Below are the code and all the weights of a small trained network. Each question names an input and a class and asks about switching units off, where a switched-off unit gives its printed mean instead of its output.

import numpy as np


def w(rows, s, z=0):
    codes = np.array(rows[::2]) - 128.0
    scale = np.full(codes.shape[1], s)
    scale[-1] = z or s
    return codes * scale


def norm(h):
    return h / np.sqrt((h * h).mean(-1, keepdims=True) + 1e-5)


def f(y):
    return np.maximum(y, 0)


def log_softmax(a):
    a = a - a.max(-1, keepdims=True)
    return a - np.log(np.exp(a).sum(-1, keepdims=True))


def net(x, mask):
    res = np.array(x, float).reshape(1, 3) / 4 @ E
    u = 0
    for l in range(2):
        y = f(norm(res) @ A[l][:, :-1].T + A[l][:, -1])
        res = res + np.where(mask[u : u + 8], y, B[l][:, -1]) @ B[l][:, :-1]
        u += 8
    return log_softmax(norm(res)[-1] @ U[:, :-1].T + U[:, -1])


A, B = {}, {}
E = w([
[86,75,128],'x0',
[2,153,181],'x1',
[158,92,198],'x2',
],0.0098)
A[0] = w([
[166,92,118,3],'L0N0',
[185,88,252,38],'L0N1',
[83,31,61,93],'L0N2',
[151,38,44,177],'L0N3',
[189,86,152,162],'L0N4',
[115,78,193,130],'L0N5',
[135,93,148,133],'L0N6',
[163,97,236,93],'L0N7',
],0.014,0.0037)
B[0] = w([
[157,41,214,160],'L0N0',
[96,249,27,254],'L0N1',
[133,32,1,198],'L0N2',
[78,78,194,250],'L0N3',
[94,63,133,241],'L0N4',
[118,70,117,221],'L0N5',
[61,100,86,170],'L0N6',
[79,213,52,246],'L0N7',
],0.0076,0.0058)
A[1] = w([
[135,207,168,52],'L1N0',
[197,164,224,3],'L1N1',
[247,119,159,225],'L1N2',
[125,121,201,15],'L1N3',
[172,243,50,185],'L1N4',
[165,201,149,186],'L1N5',
[120,84,37,212],'L1N6',
[51,212,225,252],'L1N7',
],0.012,0.0049)
B[1] = w([
[92,102,49,145],'L1N0',
[167,9,107,130],'L1N1',
[156,19,175,182],'L1N2',
[139,92,248,128],'L1N3',
[20,127,69,229],'L1N4',
[116,55,19,166],'L1N5',
[71,206,194,254],'L1N6',
[211,1,210,236],'L1N7',
],0.0083,0.0088)
U = w([
[52,60,73,239],'0',
[121,47,203,253],'1',
[20,183,85,239],'2',
[66,147,193,64],'3',
[163,153,148,3],'4',
[194,236,201,3],'5',
[161,255,147,3],'6',
],0.0099,0.0058)

Each question gives the input, the list of numbers given to net, and the class t.
The units are the neurons (one row each of A and B). Each row of codes is followed by its name. A weight is (code - 128) times the scale printed after its matrix; where a second scale follows, it is the last column's (A, B and U).
mask holds one flag per neuron, layer by layer. A switched-off neuron (its flag False) gives its mean, the last column of its row in B, instead of its output. The means were averaged over made-up inputs and are rounded, as every weight is.
A unit's drop is (log p(t) with every unit on - log p(t) with that unit switched off) / (log p(t) with every unit on - log p(t) with every unit switched off).
The circuit of an input: a set's keep is (log p(t) with only the set's units on - log p(t) with every unit switched off) / (log p(t) with every unit on - log p(t) with every unit switched off). Starting from the 12 units with the biggest drops (on a tie, the unit counted first), units are removed one at a time, each time the one whose removal leaves the highest keep (on an exact tie, the one counted first), for as long as the keep stays at least 0.8.
units of the circuit, in order: the units of the circuit, biggest drop first
k most important neurons: the k neurons with the biggest drops, biggest first
k most important neurons of layer l: the k neurons of layer l with the biggest drops, biggest first
drop when u is switched off: that unit's drop, to one decimal
input [4,3,6], class 2: units of the circuit, in order -> [L0N1; L0N7]
input [4,1,8], class 2: units of the circuit, in order -> [L0N1; L0N7]
input [-5,7,3], class 1: units of the circuit, in order -> [L1N7]
input [-4,-6,7], class 2: units of the circuit, in order -> [L0N1; L1N7]
input [-6,7,-4], class 1: 3 most important neurons -> [L1N7; L0N1; L0N7]
input [5,-5,6], class 2: 4 most important neurons -> [L0N1; L1N7; L0N7; L1N6]
input [2,3,7], class 2: 4 most important neurons -> [L0N1; L0N7; L0N3; L1N2]
input [-8,-2,7], class 0: 2 most important neurons -> [L1N5; L0N2]
input [4,-6,-1], class 1: 3 most important neurons -> [L1N4; L0N1; L0N7]
input [-4,8,-7], class 1: 2 most important neurons of layer 1 -> [L1N7; L1N6]
input [1,6,-2], class 1: 2 most important neurons of layer 1 -> [L1N7; L1N4]
input [4,-1,5], class 2: drop when L0N1 is switched off -> 0.2
input [-1,6,-2], class 1: drop when L0N1 is switched off -> 0.2
input [-4,2,6], class 2: units of the circuit, in order -> [L0N1]
input [-3,-5,8], class 2: units of the circuit, in order -> [L0N1; L1N7]
input [1,-6,-4], class 1: drop when L0N7 is switched off -> 0.1
input [-2,7,-6], class 1: drop when L0N0 is switched off -> -0.1
